Below are the code and all the weights of a small trained network. Each question names an input and a target symbol and asks about switching units off, where a switched-off unit gives its printed mean instead of its output.

import numpy as np


def w(rows, s, z=0):
    codes = np.array(rows[::2]) - 128.0
    scale = np.full(codes.shape[1], s)
    scale[-1] = z or s
    return codes * scale


def norm(h):
    return h / np.sqrt((h * h).mean(-1, keepdims=True) + 1e-5)


def f(y):
    return y / 2 * (1 + np.tanh(0.7978845608 * (y + 0.044715 * y**3)))


def softmax(a):
    e = np.exp(a - a.max(-1, keepdims=True))
    return e / e.sum(-1, keepdims=True)


def log_softmax(a):
    a = a - a.max(-1, keepdims=True)
    return a - np.log(np.exp(a).sum(-1, keepdims=True))


def net(x, mask):
    ids = ['γδζθπτφψ'.index(c) for c in x.split()]
    T = len(ids)
    res = E[ids] + P[:T]
    u = 0
    for l in range(2):
        q, k, v = (norm(res) @ M[l].T for M in (Q, K, V))
        z = softmax(np.where(np.tri(T) > 0, q @ k.T / 4**0.5, -1e9)) @ v
        res = res + np.where(mask[u], z, O[l][:, -1]) @ O[l][:, :-1]
        u += 1
        y = f(norm(res) @ A[l][:, :-1].T + A[l][:, -1])
        res = res + np.where(mask[u : u + 8], y, B[l][:, -1]) @ B[l][:, :-1]
        u += 8
    return log_softmax(norm(res)[-1] @ U[:, :-1].T + U[:, -1])


Q, K, V, O, A, B = {}, {}, {}, {}, {}, {}
E = w([
[186,114,132],'γ',
[136,110,196],'δ',
[149,206,120],'ζ',
[119,5,127],'θ',
[207,121,70],'π',
[104,174,86],'τ',
[43,145,162],'φ',
[107,111,116],'ψ',
],0.018)
P = w([
[9,122,131],'0',
[74,58,113],'1',
[105,50,93],'2',
[137,36,79],'3',
[139,56,68],'4',
[121,71,65],'5',
[101,97,63],'6',
[101,92,57],'7',
[104,97,56],'8',
[58,151,56],'9',
[80,127,50],'10',
[58,151,49],'11',
[6,193,53],'12',
],0.0022)
Q[0] = w([
[96,197,92],'0.h0',
[1,145,135],'0.h0',
[70,112,234],'0.h0',
[170,92,218],'0.h0',
],0.0077)
K[0] = w([
[136,121,56],'0.h0',
[58,111,20],'0.h0',
[219,27,210],'0.h0',
[249,255,140],'0.h0',
],0.0056)
V[0] = w([
[167,196,123],'0.h0',
[87,164,254],'0.h0',
[85,124,101],'0.h0',
[173,110,148],'0.h0',
],0.0064)
O[0] = w([
[171,37,213,4],'0.h0',
[122,135,244,190],'0.h0',
[107,34,52,207],'0.h0',
[148,99,255,61],'0.h0',
],0.0047,0.0021)
A[0] = w([
[29,43,130,247],'0.n0',
[106,194,198,84],'0.n1',
[109,114,158,93],'0.n2',
[150,219,144,250],'0.n3',
[113,141,138,113],'0.n4',
[67,37,71,153],'0.n5',
[60,154,6,126],'0.n6',
[170,146,254,112],'0.n7',
],0.0081,0.0019)
B[0] = w([
[97,151,77,254],'0.n0',
[167,129,191,153],'0.n1',
[113,172,125,131],'0.n2',
[192,23,182,164],'0.n3',
[174,145,127,132],'0.n4',
[162,255,87,208],'0.n5',
[102,182,124,240],'0.n6',
[20,127,177,151],'0.n7',
],0.0082,0.0058)
Q[1] = w([
[129,157,119],'1.h0',
[142,9,196],'1.h0',
[128,203,204],'1.h0',
[165,106,121],'1.h0',
],0.011)
K[1] = w([
[254,160,94],'1.h0',
[60,86,179],'1.h0',
[157,180,147],'1.h0',
[171,161,142],'1.h0',
],0.01)
V[1] = w([
[160,177,84],'1.h0',
[128,166,126],'1.h0',
[113,148,116],'1.h0',
[206,165,252],'1.h0',
],0.011)
O[1] = w([
[185,121,200,207],'1.h0',
[254,213,163,183],'1.h0',
[188,134,131,179],'1.h0',
[217,158,134,4],'1.h0',
],0.0074,0.0034)
A[1] = w([
[57,161,153,182],'1.n0',
[143,153,172,187],'1.n1',
[106,142,194,253],'1.n2',
[201,169,37,171],'1.n3',
[202,51,171,113],'1.n4',
[126,221,123,164],'1.n5',
[1,221,195,124],'1.n6',
[145,65,95,183],'1.n7',
],0.0099,0.0042)
B[1] = w([
[179,27,19,197],'1.n0',
[158,69,182,149],'1.n1',
[154,88,49,180],'1.n2',
[76,170,188,175],'1.n3',
[181,114,58,150],'1.n4',
[254,153,177,192],'1.n5',
[147,135,205,255],'1.n6',
[80,100,88,136],'1.n7',
],0.0058,0.0098)
U = w([
[125,130,121,1],'γ',
[120,93,198,241],'δ',
[233,143,180,123],'ζ',
[50,127,70,219],'θ',
[146,135,89,20],'π',
[158,53,95,86],'τ',
[59,130,169,110],'φ',
[106,250,89,131],'ψ',
],0.017,0.0072)

Each question gives the input, a string of symbols that net reads in full, and the target symbol t.
The units are the heads (4 rows each of Q, K, V and O) and the neurons (one row each of A and B). Each row of codes is followed by its name. A weight is (code - 128) times the scale printed after its matrix; where a second scale follows, it is the last column's (O, A, B and U).
mask holds one flag per unit, layer by layer, with each layer's heads first. A switched-off unit (its flag False) gives its mean, the last column of its rows in O or B, instead of its output. The means were averaged over made-up inputs and are rounded, as every weight is.
A unit's drop is (log p(t) with every unit on - log p(t) with that unit switched off) / (log p(t) with every unit on - log p(t) with every unit switched off).
most important unit: the unit with the biggest drop
k most important neurons: the k neurons with the biggest drops, biggest first
top k neurons in layer l: the k neurons of layer l with the biggest drops, biggest first
drop when u is switched off: that unit's drop, to one decimal
input τ ψ φ φ, target ψ: most important unit => 0.h0
input φ π φ φ γ, target τ: top 3 neurons in layer 1 => 1.n5; 1.n6; 1.n7
input ψ τ φ φ, target ψ: 3 most important neurons => 0.n0; 0.n5; 0.n7
input τ φ φ θ φ δ δ π φ, target δ: 4 most important neurons => 1.n6; 0.n1; 0.n7; 1.n7
input π ψ ψ φ τ π, target ψ: top 3 neurons in layer 1 => 1.n0; 1.n3; 1.n6
input φ φ γ φ θ φ, target θ: 4 most important neurons => 0.n5; 1.n0; 1.n3; 0.n6
input θ π ζ φ φ φ φ φ γ γ ζ φ φ, target ζ: 2 most important neurons => 1.n6; 0.n7
input ζ θ φ φ, target θ: top 2 neurons in layer 0 => 0.n5; 0.n3
input δ ζ ψ θ φ φ ψ ζ φ φ, target ζ: 2 most important neurons => 1.n5; 1.n6
input φ π φ δ φ φ φ, target δ: top 3 neurons in layer 0 => 0.n1; 0.n5; 0.n7
input φ φ ψ φ δ ζ π φ φ γ, target τ: top 4 neurons in layer 0 => 0.n5; 0.n0; 0.n6; 0.n7
input δ φ φ θ π, target θ: top 4 neurons in layer 0 => 0.n5; 0.n6; 0.n1; 0.n4
input δ ψ φ τ ψ φ ψ ψ π, target ψ: top 2 neurons in layer 0 => 0.n1; 0.n3
input φ φ ψ, target ψ: most important unit => 0.n5
input π φ ψ θ γ δ φ ψ δ φ ζ ζ, target ζ: drop when 0.n3 is switched off => 0.1
input θ θ δ φ φ δ φ θ π, target θ: drop when 0.n7 is switched off => -0.1
